Here is a tiny trained network, its code and every weight. The questions are about switching its units off for an input and a target symbol, where a switched-off unit gives its printed mean instead of its output.

import numpy as np


def w(rows, s, z=0):
    codes = np.array(rows[::2]) - 128.0
    scale = np.full(codes.shape[1], s)
    scale[-1] = z or s
    return codes * scale


def f(y):
    return np.maximum(y, 0)


def softmax(a):
    e = np.exp(a - a.max(-1, keepdims=True))
    return e / e.sum(-1, keepdims=True)


def log_softmax(a):
    a = a - a.max(-1, keepdims=True)
    return a - np.log(np.exp(a).sum(-1, keepdims=True))


def net(x, mask):
    ids = ['ΘΞΠΣΩαγδεζμψ'.index(c) for c in x.split()]
    T = len(ids)
    res = E[ids] + P[:T]
    q, k, v = (res @ M[0].T for M in (Q, K, V))
    z = softmax(np.where(np.tri(T) > 0, q @ k.T / 4**0.5, -1e9)) @ v
    res = res + np.where(mask[0], z, O[0][:, -1]) @ O[0][:, :-1]
    y = f(res @ A[0][:, :-1].T + A[0][:, -1])
    res = res + np.where(mask[1:9], y, B[0][:, -1]) @ B[0][:, :-1]
    return log_softmax(res[-1] @ U[:, :-1].T + U[:, -1])


Q, K, V, O, A, B = {}, {}, {}, {}, {}, {}
E = w([
[127,175,157,42,173,134],'Θ',
[142,198,163,136,215,137],'Ξ',
[157,189,159,116,176,161],'Π',
[174,157,131,150,157,85],'Σ',
[163,188,101,86,103,36],'Ω',
[203,209,114,90,161,142],'α',
[240,161,77,226,95,38],'γ',
[222,187,116,210,150,124],'δ',
[158,83,137,87,168,85],'ε',
[221,96,72,137,91,8],'ζ',
[180,78,128,190,156,66],'μ',
[127,86,181,98,242,189],'ψ',
],0.013)
P = w([
[62,138,194,82,83,122],'0',
[51,141,118,99,164,79],'1',
[115,151,211,87,154,64],'2',
[49,106,61,110,138,141],'3',
[147,126,194,89,124,124],'4',
[113,106,98,118,182,108],'5',
[164,108,181,102,162,130],'6',
[92,104,66,134,225,88],'7',
[186,111,184,115,199,95],'8',
[114,50,3,138,157,190],'9',
[224,76,158,119,174,147],'10',
[167,64,57,136,178,163],'11',
],0.013)
Q[0] = w([
[162,155,126,153,145,120],'head 0',
[162,143,250,114,45,135],'head 0',
[28,123,34,159,100,169],'head 0',
[117,148,73,102,146,144],'head 0',
],0.026)
K[0] = w([
[145,88,126,109,114,133],'head 0',
[38,189,174,136,56,97],'head 0',
[162,152,105,118,255,52],'head 0',
[173,103,108,156,165,122],'head 0',
],0.025)
V[0] = w([
[94,175,151,155,130,219],'head 0',
[119,134,149,252,113,111],'head 0',
[100,54,138,116,42,142],'head 0',
[93,68,180,156,197,118],'head 0',
],0.028)
O[0] = w([
[173,191,186,115,71,213,123],'head 0',
[253,158,118,176,166,81,26],'head 0',
[129,46,151,146,15,68,4],'head 0',
[207,96,33,41,93,149,170],'head 0',
],0.018,0.015)
A[0] = w([
[208,69,238,133,128,62,34],'neuron 0',
[154,94,251,124,70,145,89],'neuron 1',
[168,112,240,95,143,118,254],'neuron 2',
[133,117,87,108,166,121,85],'neuron 3',
[90,159,124,178,164,106,152],'neuron 4',
[211,113,249,105,58,121,111],'neuron 5',
[72,107,126,109,122,89,124],'neuron 6',
[169,62,147,112,128,95,167],'neuron 7',
],0.013,0.0066)
B[0] = w([
[28,133,128,70,182,206,154],'neuron 0',
[145,58,214,50,204,81,180],'neuron 1',
[146,176,83,202,19,51,188],'neuron 2',
[98,109,212,160,75,93,251],'neuron 3',
[177,84,84,162,57,186,246],'neuron 4',
[125,40,100,255,242,143,165],'neuron 5',
[181,68,147,107,149,129,186],'neuron 6',
[133,246,135,88,122,128,169],'neuron 7',
],0.013,0.027)
U = w([
[167,143,182,110,195,114,122],'Θ',
[77,139,111,120,145,148,115],'Ξ',
[137,152,210,114,82,120,132],'Π',
[254,166,161,90,118,150,139],'Σ',
[166,129,108,52,74,118,140],'Ω',
[141,125,169,71,149,116,70],'α',
[52,100,93,91,158,80,99],'γ',
[126,89,121,117,97,95,67],'δ',
[153,132,109,149,110,113,125],'ε',
[179,122,121,72,171,134,126],'ζ',
[145,171,140,59,185,114,145],'μ',
[145,159,117,98,118,64,246],'ψ',
],0.0069,0.012)

Each question gives the input, a string of symbols that net reads in full, and the target symbol t.
The units are the heads (4 rows each of Q, K, V and O) and the neurons (one row each of A and B). Each row of codes is followed by its name. A weight is (code - 128) times the scale printed after its matrix; where a second scale follows, it is the last column's (O, A, B and U).
mask holds one flag per unit, heads first, then neurons. A switched-off unit (its flag False) gives its mean, the last column of its rows in O or B, instead of its output. The means were averaged over made-up inputs and are rounded, as every weight is.
A unit's drop is (log p(t) with every unit on - log p(t) with that unit switched off) / (log p(t) with every unit on - log p(t) with every unit switched off).
The circuit of an input: a set's keep is (log p(t) with only the set's units on - log p(t) with every unit switched off) / (log p(t) with every unit on - log p(t) with every unit switched off). Starting from all 9 units, units are removed one at a time, each time the one whose removal leaves the highest keep (on an exact tie, the one counted first), for as long as the keep stays at least 0.8.
circuit, biggest first: the units of the circuit, biggest drop first
most important unit: the unit with the biggest drop
k most important neurons: the k neurons with the biggest drops, biggest first
drop of u: that unit's drop, to one decimal
input μ γ Ξ Π Π, target μ: 3 most important neurons : (neuron 7; neuron 0; neuron 4)
input α α ζ Π ψ α α α ζ α μ α, target ψ: circuit, biggest first : (head 0; neuron 3; neuron 7)
input Π α Ξ α Π Π Π α ψ Π α, target Θ: circuit, biggest first : (neuron 5; head 0; neuron 1)
input α α α γ ψ α Ξ α μ Σ, target ψ: circuit, biggest first : (head 0; neuron 3; neuron 7)
input ψ δ Ω, target ζ: most important unit : neuron 5
input Ω Ω Σ ζ Ξ Π Ξ, target δ: circuit, biggest first : (head 0; neuron 4)
input μ Π α δ α α, target Σ: circuit, biggest first : (head 0; neuron 4)
input Θ α ε α α, target α: 2 most important neurons : (neuron 1; neuron 3)
input Ξ α Π μ ε ψ α ψ α α Π ζ, target δ: circuit, biggest first : (head 0; neuron 4; neuron 6)
input μ α α Ξ μ, target μ: circuit, biggest first : (neuron 7; neuron 0; head 0)
input γ Ξ Π Π, target μ: circuit, biggest first : (neuron 4; head 0)
input α α α Π Π ε ε α α μ Ξ ε, target ψ: circuit, biggest first : (head 0; neuron 7)
input ε α α ζ α ψ Ξ ε δ ζ Π, target Ω: circuit, biggest first : (head 0; neuron 7)
input μ ζ α Ξ, target δ: circuit, biggest first : (head 0; neuron 4; neuron 6)
input Ξ ψ ζ α Π Π, target Ξ: circuit, biggest first : (head 0; neuron 1)
input ζ Ξ α μ Ξ α α ε α, target γ: most important unit : neuron 0
input ψ ε α α α Σ α Ξ Π, target ζ: circuit, biggest first : (neuron 5; head 0; neuron 3; neuron 2)
input δ Ξ Σ ψ γ α Π Π Ω α α γ, target ε: 2 most important neurons : (neuron 4; neuron 1)
input Π Π α γ Π α α Σ α, target Θ: 4 most important neurons : (neuron 5; neuron 1; neuron 4; neuron 3)
input ψ α α, target ζ: 2 most important neurons : (neuron 5; neuron 3)
input α Ξ α Π Ξ α Θ ζ Π ζ α α, target δ: circuit, biggest first : (head 0; neuron 4)
input α Ξ Π Π ζ α Ξ μ, target ψ: most important neuron : (neuron 3)
input Π α α δ, target Σ: 2 most important neurons : (neuron 4; neuron 5)
input α α γ μ α α α μ α Ω, target ψ: drop of head 0 : 1.0
input Ξ α Ω ζ δ, target Σ: drop of head 0 : 1.8
input Π α α Π α γ α α γ, target Θ: drop of head 0 : 0.9
input α α μ γ α α, target ε: drop of neuron 1 : 0.2
input α α Π Π δ α α ψ Π α, target Ω: most important neuron : (neuron 3)
